Each name stands for a flat space through zero: a line, a plane or more. A row that begins with a name and a colon came from that space; any other row is followed by the name of the space it lies nearest, among the names in its block.
hm-pp: [ -45  129  177   66  -37   80  135 -108  -87  -21   -7   21   52   16
 -274  145   36   15  -36  -48   94  -11 -128   -7  -95]
qm-rn: [ 190 -238 -310  104 -222  456 -106   91  157   68 -211 -190 -403   33
   14    2   27 -252  -67  227    5   40  141   87  101]
bp-gp: [ -74  -39  105 -325  206 -334  -32   81  -11  102  106  -21  228 -109
  513 -309 -393  -12 -410   61 -366  -62  171  -87  128]
bp-gp: [ 269 -121  -75   62  -54  315 -149  181 -129  119   15 -100  -51  130
  -11 -101   60 -233 -222   56 -128  120  329   -7  219]
jm-dh: [  29 -207  -18 -263   10  -32   26  145  -37   98   -5 -130  147   -2
  208 -243 -232 -105 -284   49 -143   50  177   13   53]
qm-rn: [  53   32  -85  -16  106 -165  -66  -87  181 -127    4   63 -143 -131
  282   98  -46   13  130   24  -94 -147 -123  106   64]
hm-pp: [ 240  479   21  606 -123  -47 -387 -289  182  -88 -133  301 -209   -4
  -47  421  584  100  417 -196   86  -73  -99  -70  138]
bp-gp: [ 112   59    4  126  -85  -63  -35 -162  113  -55 -129  107 -124  -76
   -8  197  149    3  213  -79  131  -40 -208  137  -74]
jm-dh: [ 186 -245 -208   -5 -214  664   33  217 -129  110  -72 -308  -41  206
 -310  -69  107 -290 -287   87   80  175  398  -19  144]
qm-rn: [ 136 -236 -206   68 -272  328    3  171   53  -50 -117 -167 -144  125
 -244   31  166  -73  153   28  174   73   39  126  -10]
qm-rn: [-116   96   69   55   52  -56  135  -14  -46  -68   63   75   40   -9
 -218  104    4  218  291  -46   88   49 -150   -6 -119]
hm-pp: [ 228   48   69  196  -23  -31  -98    0  -16  -24   -6  140 -149    0
  -28  130  108   18  246  -40  -20    6 -142  140   20]
jm-dh: [  26  289   -9  291   22  -98  -98 -275  118 -169  -31  200 -103  -31
 -116  347  368  105  409 -166  205 -104 -234   15  -45]
bp-gp: [ 285 -327 -273  -41 -184  562 -113  193   -3  232 -161 -279 -252  112
  110 -195  -48 -419 -423  231  -85   76  371   30  199]
bp-gp: [ 120  -66 -126   77 -200  153  -64  116   36  -38  -31  -59  -11   76
 -102   29  250   10   69  -88  128   19  105   49   71]
jm-dh: [ 181  -57 -229  -93  -82  372 -159   47   79   41  -83 -262   76   50
  189  -58   69 -323 -520   28 -155    9  536 -117  359]
qm-rn: [ 115  277  246  278  157 -560  -77 -339  162 -213  -51  433 -232 -226
  107  398   28  220  693 -109  -10 -124 -666  267 -193]
hm-pp: [ 183 -315  -14 -326  220  -86   38  286  -64  -50  174 -103  -12  -76
  349 -211 -475 -126 -174  165 -417   23  121  217  183]
bp-gp: [-113   46   74   51   26 -140   49  -78   -4  -47   35  119  -70  -71
  -71   67   11   91  117   -9   80  -13 -183   47 -122]
hm-pp: [ 156  177 -201  345  -98   61 -279 -141  171 -138  -33  151 -236  -33
   13  274  509   -8  238 -131  156  -56   54   34  160]
jm-dh: [-128  -77   15 -137  157 -203    3 -128  110  175 -158   13 -138 -131
  352 -171 -446  -72  -64  247 -196   -2 -148  -46 -140]
qm-rn: [-155   -8  169  -43   48 -128  160  -63  -98   20    1   55   58    3
 -179  -10 -133   71  103   10   87   37 -243   15 -238]
hm-pp: [ -75 -172 -152  -50  -71   79   36  272  -14  -52  118  -85  -28   52
  -77 -127   15  132   90   42   25   55  118   19   36]
bp-gp: [  34   61   18  182 -143  318    8  182 -196    0  117  -66   99  239
 -439   22  305   63   33  -95  146   73  167 -115   61]
qm-rn: [ 106 -169 -143   18 -151   10  -91  -16   92   23 -124   15 -147  -43
   80   -6  142 -114   31  -21  145   31  -14  147  -35]
bp-gp: [-188 -234  -53  -95 -132   96  223  108  -22  -28   -2  -80 -119  -13
 -248  -53  -85   60   54   96  199   48 -154  120 -216]
jm-dh: [ -72   59   77   79   10  141  140 -218  -79   13 -103   22  -25   15
 -338  175   40  -85   82   -8  205   93 -155   -1 -197]
jm-dh: [ 127   16 -128  107  -64  137  -47  -59   98  -22  -77    4 -167  -10
   11  129  155  -42  129   -8   95  -53  -40   69   34]
hm-pp: [ -40 -127   26  -74  -72  144  161   87  -10   51 -108 -140  -11   36
 -159  -49 -252   17   41  135  -40   95  -63   12 -113]
jm-dh: [-131 -190  -34 -128 -198   69  216  217  -48 -166  107 -108  109   24
 -321   -6   87  153   35  -91  211   42  -10  135  -85]
bp-gp: [ -92 -109  -80 -126   27  -35   61  179   19  -80   85  -89   77   11
   11  -98 -126  123   75   37  -77   39   79   -7   31]
qm-rn: [ 201  125  -66  195  -30  409 -145 -121    2  161 -184 -104 -104  120
  -49   82   75 -264 -160   95  -79   47  212 -169  149]
bp-gp: [  21  -65  111 -113  141  -79  205  -68  -81  -76   11   39   48  -64
 -134  111 -196   12  207  -17   21   85 -219  170 -155]
qm-rn: [-201 -126  -76 -243  -43  162   42 -107  -33  254 -148 -205  144   47
  101 -267 -108 -296 -603   93   88   19  245 -216  -67]
hm-pp: [  57  301   54  242   45  133  -88 -223  -21  -93  -33   48   85   84
 -248  279  269  -50  105 -130   62   20   51 -140   74]
bp-gp: [ -22  263  283  100  165 -265   33 -146  -91   -7   72  206  103  -24
  -37  112  -39  159  192  -91  -53  -50 -252  -36  -95]
bp-gp: [-224  260  207   -7  390 -636    6 -384   48  -57   50  348   34 -210
  252  110 -156  166  324  -62  -23  -89 -427  -13 -235]
bp-gp: [ -40 -106  -45 -167  -44 -153  -41  210   11  -23  108  -52  180   -7
  183 -198  -20   96 -144  -62  -86   -6  191  -12  111]
qm-rn: [ 94 -60 -27  49  12  21 -49 -25  13 -71 -50  -6 -52  34 -67  73  11 -92
 146   9  -5  54 -49  75 -13]
jm-dh: [ -95  243  221  112  -12  -63   91 -261  -80  -36  -47  115  171   -7
 -303  217  160   44   40 -172  187   35 -148  -60 -149]
hm-pp: [-211  149   -8   35   91 -321   22 -365  186 -101 -103  177  -75 -161
   84  185   77   82  263  -67  213 -117 -352   24 -231]
hm-pp: [-208 -229  -37 -112    8 -192  142  259    3 -129  177   11 -123  -27
  -42 -141 -175  246  264  108   20  -36 -229  145 -154]
jm-dh: [ -24  248  -11   75   42 -169 -128 -305   72  -27  -47  145  150  -67
  101  154  330  -22  -23 -237  175  -54   47  -94   26]
qm-rn: [-241  218  203   10   85 -160   52 -167  -50   26   30   72  146  -24
  -60    8  -59   73 -143  -20  -11  -45  -74 -181  -93]
hm-pp: [-205  239   75   50   49 -126   18 -264   34  -41  -31   73  144  -14
  -85  120  146   53    3 -117  155  -70  -88 -158 -103]
jm-dh: [  -2   -7  -11    3   12  -37   55 -108   60  -37  -64   40  -86  -70
   -9  100  -17   -2  127    3   75  -15 -157   90  -92]
hm-pp: [ 134   78  -66   98  112  204  -31 -328   30  175 -227   35 -193  -44
   55  144  -12 -270    1   83   67   48  -50  -22  -60]
qm-rn: [-273  206  272  -58   27 -439   61  -79  -82  -15  119  182  343  -78
  -24  -48   48  273  -60 -210   66   -4  -79 -115 -124]
hm-pp: [-208  135   80   15  -25  -63  171  -78   -1  -85   -9   20  172   -3
 -279  121   44  231  218 -104  161   48 -125  -75 -158]
bp-gp: [-261  409  170  110   22 -216   37 -277   36 -175   76  138  253  -44
 -177  241  289  208   17 -249  178 -136 -100 -175  -49]
jm-dh: [-109   34  137  -44   81 -295  103  -48   27 -147   64  113   26 -101
  -17   82 -119  169  216  -35  -11  -45 -277  111 -133]
jm-dh: [  72  -60  -80    4  -61 -195  -35  -20  164 -175  -48   72  -57 -110
   82  128   80   95  295  -92   60  -12 -144  197  -23]
hm-pp: [ 144   82  -76  236 -200  217 -118  -31  -20 -123   32   39  -53   75
 -263  216  523  -74    2 -193  254  -20  105   58  112]
qm-rn: [  82   -2  -53  109  -41   17 -160 -212  114   79 -215   43 -185  -62
  122   61   28 -223  -66   70    4   34  -20   13  -20]
jm-dh: [  45  -92   78 -251   47 -316   -4   67   51  -23   17   -6  202 -103
  333 -138 -216   26 -136  -56 -188  -34   20   88   52]
qm-rn: [ -13  -92   70 -151  103   10  115  100 -169  143   47  -33  148   29
  -17 -163 -208    7  -70   30  -67  142   87  -34  -47]
[  72  153 -124  265 -176  389  -92  -51   61  -22  -88  -64 -126   62
 -240  200  298  -53  -33   -8   88   38  199 -109  147]
hm-pp
[ 262  103   12  139   62  166 -101   -7   -7   -3    6   25 -126  -18
   59  136   -2  -96  -15   39 -198    9  104   39  208]
bp-gp
[  53  -59   42   11  -36   59  -21   59  -15  113  -43  -27 -118   14
   75  -95 -136  -66 -117  127 -106  -21  -24    5    1]
hm-pp
[  69   81  -43  151  -87  213   -9   28   19  -24  -45  -48  -44   76
 -184  115  114   47  136   -2   27   28   41  -47   52]
qm-rn
[ 106  -36  -94 -105  -21  220 -125  104  -12  123    8 -185   85   82
  228 -182  -23 -223 -497   59 -183  -59  388 -146  265]
qm-rn
[ 136 -185 -196  -81  -57  278   83  222  -66  -55  118 -113  -24   38
 -100   -6  124  -17    2  -42   93   56  201  132  127]
bp-gp
[ 305   65 -131  194 -135  525   10  -91  -16 -114 -108 -117  -43  109
 -388  357  354 -198   91 -123  186   82  149   78  139]
bp-gp
[ -67  307   83   53  161 -165  -55 -327   33    0    4  158   95 -110
  135  154  135  -14  -98 -132   41  -95  -15 -118   25]
hm-pp
[-221  -44  136 -279   18 -498   82  118  -80  -22  228  119  345  -95
  204 -236   23  246 -165 -221   84  -82  -16   30  -73]
bp-gp
[ 176 -237 -316  -24 -247  695  -14  162  -11   98 -136 -350  -82  159
 -188  -52  141 -334 -366  101   83  127  466  -43  201]
jm-dh
[  54 -227  -69  -69 -160  -34   50  271  -16  -75   67  -35   22   30
  -80  -86   58  136  171  -62   84   60   -9  172  -24]
jm-dh
[-204   -6   81 -130  -39  -31  100  -36    0   97  -69  -87  118   -4
    2 -129 -177   -1 -243   66  -10  -12   -1 -128 -104]
qm-rn
[ -93  276  149  149   13 -230  -77 -143   49  -88   42  155   69  -36
   -1  128  150  155   77 -117    8 -114 -124  -88   -4]
hm-pp
[  50 -514 -248 -179 -267  362  259  443  -47 -239   73 -284  -47   94
 -457  -16    2   34  202   28  190  194   81  322  -37]
hm-pp

Rows lie near named flat spaces through zero. A row that begins with a name and a colon came from that space; any other row is followed by the name of its block's space that it lies nearest.
gn-dp: [-209 -233  -45 -139   58  -30   67 -126  187 -300   79  -72  136  134
   70 -213 -176   42  206  -50   27  -20 -125 -187   75]
rd-dg: [ -29   34   69  -39  -86  -64   24   -1   45   71  -33  160  -17  146
  202   56   77 -173   16  -73   18  -71   63  -96  -11]
ns-zg: [ 92 138  66  45 -97  63  -9  16 -39 287 -70  60 -35 -89   6  35 141 -99
 -73 -27  -4 -82 -37  69 -15]
rd-dg: [-325  547  289 -514 -221 -141 -253 -200  200  -10 -221  254 -260  313
   92   11  449 -704  -48 -165 -122  -34 -204 -318  116]
mr-qg: [ 146  238  185   26 -109   23 -118   30 -125  182 -119  141  -48  -11
   -7  142  189 -120 -132   34 -106  -47   36   84  -47]
rd-dg: [ -97 -166  -54  114   65  -93   82 -139  -83  -43  182  -22   88  267
  255   75  -42   25  367  -64   54   10  -24  -90  137]
rd-dg: [ 115 -101   37  -75  -74  187  -35  -41  146  173   18  103    6 -146
   -9  -98  -99  130   50   -8  -23  -85  -48  129  -84]
ns-zg: [-165  101 -170  176   50 -354  103  139  -25 -373  -36  -12 -116  137
   26  240  -17  -85 -267   25   72  204  307 -322   10]
ns-zg: [ -41   10    7   33  -17  -25  124  141 -131   37  -37 -212   67  -85
  -39 -103  130 -169 -104   44  106  -37 -120   -3  105]
ns-zg: [ 200 -269  133   58   39  -45   38  198 -303 -423   72 -214  249  230
   55  104 -164  244  103  285   -3   30   77  -90  104]
gn-dp: [ 179  -94  314 -250  -73  370 -202 -263   94  249  -23   97  160  -92
  -58 -251  -58  150  293   -7 -199 -255 -339  257  -61]
ns-zg: [-191   99 -249   66   11 -231   45   99   96 -209  -55  -45  -97  228
   57   58  176 -166 -234  -79  135  197  112 -280    2]
gn-dp: [-172 -185 -245  -71   67  -34  116    1  465 -167   -1 -225   22 -237
 -162 -360 -147  125 -305  -61  193   39  -37 -157 -113]
rd-dg: [  42  -48 -133  393   22 -313  148  118 -152  -50  110 -228   70  196
  254  260  139  -23 -189   74  219  154  265 -197  107]
mr-qg: [ -47  128   54  -45 -154   31  -21   64  -77  185 -141   89  -40  135
  107  -46  349 -349  -55  -83   28  -36 -180    4    7]
ns-zg: [-149  -32 -156 -126  135  -80  133  148  184  -65  -26   17  -78  -47
  -69 -205  -28  -45 -132 -140  140  -58   55  -12 -184]
ns-zg: [ 273 -144  -22  247   67   95   -4  125 -380   55   81 -174  115   -8
  -14  173  -36  232   75  184  -13   84   70  236   61]
gn-dp: [-164  184 -113  217   80 -429   30  -92   51 -199  187  -59 -161  149
  131  334   37  -27  -95    3  110  227  313 -291  109]
rd-dg: [-105  197   13 -170  -93   22   -5    8  157  202 -141   94  -16   36
   71 -129  222 -338 -139 -154   22  -95  -59  -64   12]
gn-dp: [ -71  -77 -169  293   66 -208  174  151 -227 -131   57  -18  -68   98
   91  195    1  -10   -1    7  110  122  149  -67   -1]
rd-dg: [ 119  177  106   28  -23   97 -221 -285  106  366   12  159 -114 -143
   -3  117   58   44   -8  -63 -140   -8   48  216  -84]
mr-qg: [ -77  212  -10  -51 -128  -16  -57    1   77  196  -78  103 -109   33
   79   -3  293 -307 -148  -95   30   37  -46   -8   17]
mr-qg: [   6 -216 -121   98   98   94   96   -7  -14   92  209    3  102  -48
   71 -122  -97  180  257  -50   63  -17  -48  217   -1]
gn-dp: [ -82   72  -62  181   27 -429   76   89  -17 -370  -47   40 -212  182
   82  394  -93  -13 -259   59   74  161  406 -405  -78]
rd-dg: [ 131  -75  199 -311  -84  253 -144 -117  246   39  -40  102  109 -100
  -53 -190 -179  136   70   34 -140 -162  -85   65  -46]
mr-qg: [-405   27 -288 -439   58  132   71  147  340 -156  -79   49 -169 -151
 -286 -531   59 -227  -49 -216   96   33 -319   42  -95]
mr-qg: [ -41 -154   75  -49   97  -85   65 -182  279   -1   35   12  -65 -177
  -32  -86 -281  189    2  -69   47 -167   61  -74 -204]
gn-dp: [ -84  237  -82   64   37 -173  -42   -8  -39  -14   63 -110  -70   72
   27  155  179 -154 -125    8   46  169  123  -78  154]
mr-qg: [ -72   46    4  104   36 -226   -7 -190  198   76  109   47 -180  -55
  104  145  -24   21  -83  -67   81   38  178  -83  -98]
mr-qg: [ 167    9   61  124   26  130   18  -80  -87  443  130  -88  114 -200
   71   -1   34   45   94   -2   16 -109    3  287   92]
mr-qg: [ -65  -51  -31 -205   60  -91  -67  174    6 -637  -28 -110   55  196
 -130  -19 -129   82 -104  173  -47  183   88 -214   56]
gn-dp: [ 260 -110  141   96  -83  173  -85 -151   61  241   56  -60   85 -251
  -24   22 -134  259   -7  118  -55  -68   -8  151   -9]
rd-dg: [ 134   28  184 -257  -59  271 -105  153 -117 -196 -278 -114  141 -173
 -374 -208  -84   40 -150  182 -197  -97 -222   57    1]
rd-dg: [  25  148  131 -167 -108   -2  -60  -39  137  134  -64  266 -216  -42
   17  110  -32  -73   -6  -54  -49  -98   79  -52 -113]
ns-zg: [ -29 -150  -52 -101   61   78  -71 -118  158  -96  159   48   36   19
   37  -89 -148  169  181  -11  -32   63    5   93    3]
gn-dp: [   6 -288  -78   25   79  253   31 -173   90   98  186 -113  197 -193
  -62 -288 -195  284  311  -23  -13  -54 -247  238   55]
rd-dg: [-212    1 -167 -380  -49  199   90  118  386   77 -186  223  -96 -178
 -130 -410  -58 -197 -105 -234   31 -144 -134    6 -165]
ns-zg: [  45   30  -60  176   42  -16   57  161 -333  -58   -5 -207   66  -14
  -89   85   88  -23  -39  120   16  101  -27   64  141]
mr-qg: [  23  -15  229 -160    0   56   35   37  -80   17  -65   50  102   49
   -2 -147   17  -67  141  -19  -42 -243 -164   33  -49]
ns-zg: [-310 -139 -337   47  126 -348  249  211  176 -460  -44  -89  -58  242
   72  -65  -46  -88 -230 -114  250  124  183 -417 -102]
ns-zg: [ -50   70  -58 -184  -30   86  -18   26  233  121  -62   29   -3  -83
  -27 -192   69 -123 -149  -92   35  -42  -22   26  -33]
gn-dp: [ -64   10  -21  181  -36 -129   19 -126   23  -51   -8   -1  -28   56
   48  110    8   18  -16  -20    9   46    3 -178    8]
mr-qg: [-283   14  134 -331  -23 -134   82 -134  369  -55  -35  142  -62   76
  122 -238  -20 -251   64 -201   73 -228 -102 -254  -80]
ns-zg: [-254  145 -145  -87    0  -68   98 -100  465  216   32  265 -254 -327
  -52 -163  -60 -110 -137 -260   83  -72   69    2 -182]
gn-dp: [ 148  -63  -84  103  108  127 -106 -131   40   27  128 -229   74 -270
 -196   10 -196  346  -40  133  -59  129   61  181   71]
rd-dg: [ 316   85  178  -92  -81  391 -218 -225   72  467 -143   30   75 -292
 -171  -38  -93  178   -6   24 -220 -179  -98  252  -38]
rd-dg: [-117  316  362 -600 -145  214 -226  -48   87  -73 -253  391 -186  -60
 -263 -186   41 -276  124  -56 -305 -201 -309   55  -95]
mr-qg: [ 106   76  -38  130    1   13  -12  175 -318   11   46 -140   86  110
   18  113  195  -51    2  115   17  123    3  107  164]
mr-qg: [ -42 -153  -47  206    5 -138  144  -45  -81   32  143   38   25  170
  271  139  -35   11  217  -50  101  -12   73  -94   54]
mr-qg: [  47   50   82   -1   11   52 -147 -138 -138  -62   22 -131   82   62
  -36   84   21   25   96  103 -124   90  -67   30  175]
rd-dg: [  53 -115 -160  -70  118   36   40   18  376  190   70  -22 -166 -397
 -122 -138 -212  207 -268  -61  144  -15  218  186 -263]
gn-dp: [  22   18 -115  282   22 -281   70  167 -251 -193  -11 -361  -27  111
   45  277  143  -87 -313  180  163  248  193 -203  147]
mr-qg: [  41   38  287 -211  -44  -33  140  257 -304   -4 -193 -233  140  127
   29  -94  169 -345  -37   89   79 -271 -169 -123  120]
gn-dp: [-128 -113 -202  150   28 -301  297  399 -189 -256  -36  -89 -113  186
  117  116   70 -174 -172   14  271   85  165 -243  -41]
ns-zg: [ 111  171  159  -21  -18  182 -193 -143 -230  161   -2  137  -13   39
  -92   97   89   46  285   13 -223  -29 -179  220   47]
gn-dp: [ -45  195   54 -238   -4   30  -69    6   19   79  -92  156 -150   56
  -36   37   45 -165   46  -83  -67  -63    9   -4  -26]
ns-zg: [ -20   40  -11 -100  -12   -9  -45   15  111  -48  -25  -25  -16   40
  -26  -65   60  -28  -91   -9   28   22  -15  -55  -25]
ns-zg: [-113 -169 -243  130  191 -252  204  373 -306 -580  -39 -260  121  368
   -2   48   -9    7  -81   88  146  165  126 -252   45]
rd-dg: [-104  240 -120  139   -9 -176   44  162 -151 -141  -73   -7 -166   16
 -138  161  155 -122 -184   19   31  153   47 -131   20]
gn-dp: [  94 -201  164 -104  -11   75  -83  -76   50 -171   10 -169  214   38
   21 -135  -88  117    6  133  -42  -34  -83  -12   42]
[-430  325    2 -603  -70   13  -20  136  368 -165 -167  330 -199   45
 -154 -441  245 -491  -72 -260   -9 -100 -272  -99 -113]
mr-qg
[ -82   -9  -72  -43   30  -21  -39 -122  131  -62   20  152 -140    7
  -13   69 -149   78   90  -71  -52   47   70  -52  -70]
rd-dg
[-107 -214  -81   17  -40  -40  188   90   64 -255   -8  -90  141   66
   41 -132 -147   39   45   18   90  -39  -74 -258   72]
ns-zg
[ 137  -25  130  142 -163   27  -70 -104 -111  154  108   60   72  162
  246  174  122    1  182   65  -21   19  -36    1  133]
ns-zg
[ -40   -5  375 -528  -19  208 -151 -300  374  134  -41  373  -29  -36
  -23 -316 -168   28  340 -185 -184 -399 -245   91 -238]
ns-zg
[  47  -89  -67  -51   -3   96  -47   46   28 -108   90  -85  110   51
   -9  -84  -14  115   53   73    9   92  -41   41   87]
ns-zg
[ -44 -147   33   62   11  -83   35 -105   80  -96   80  -53   57   47
   91  -34  -60   76   60    5   50  -11  -27  -89   -9]
gn-dp
[  97  183  369 -110 -219  156 -232 -183 -220  178 -151  170   31  173
   88  104  246 -242  199   37 -239 -101 -269   54  109]
rd-dg
[  17  396   11  165 -214   57 -115  -83  -74  427 -202    8  -29  -71
   16  103  439 -384 -285  -62  -65   60 -100   14  147]
gn-dp
[-115 -206 -142   90  135  -22  141  130 -273 -333  127 -114  165  192
   15  -51  -92   83  302   44   18   84  -92    1  148]
ns-zg
[-367   43 -322  131   55 -354  317  407 -183 -515  -97  107 -176  240
  -12  101   34 -247 -104  -81  150  162  127 -359  -24]
rd-dg
[ 273  -31   65  242   44   29 -101  -27 -251   -9   -3 -114    9 -122
 -120  287 -151  291  -72  210 -118   98  169  120   -7]
mr-qg
[ -63  -22  123 -284  -48   58   96  234   -6 -138 -104   38   61    2
  -56 -241   15 -173   -9   10   22 -168 -140  -27  -22]
rd-dg
[   8 -176 -140 -118   -8  124  -54  141  127 -294  -62  -70  133  100
  -89 -231  -11  118 -125   52   10  114  -80  -25  -60]
mr-qg
[  17  159   37   31  -37  -65   16  129 -211   78  -13   92  -71  137
   83  156  180 -174   39   -7    9    4   42   18   43]
gn-dp
[ -23  109  225 -354  -40  -92 -109  -53  340  -74  -52  153  -93   60
   41  -86    0  -86 -138  -45   -2 -138   86 -141 -166]
gn-dp
[-134   86 -177  242  -28 -128  185  205 -281  -70  -81  103  -59  161
   44  146  135 -179   34  -71   45   62   -1 -128   43]
rd-dg
[ 199 -100  174   99   96  114   13    3 -330   24   -1    1  162  -31
  -52   86 -187  207  235   98 -156 -151    1  188   -1]
rd-dg
[  35   62  -78  255   45 -134   23  -29  -97   45  109 -114   38   67
   78  165   85   55  -26   25   60  102  112  -39   91]
rd-dg
[ -43   26  -95  107   66 -188  243  325 -111  -62 -121 -167  -31  -99
  -80  -21   54 -137 -337   13  189  -48  124 -106  -77]
ns-zg
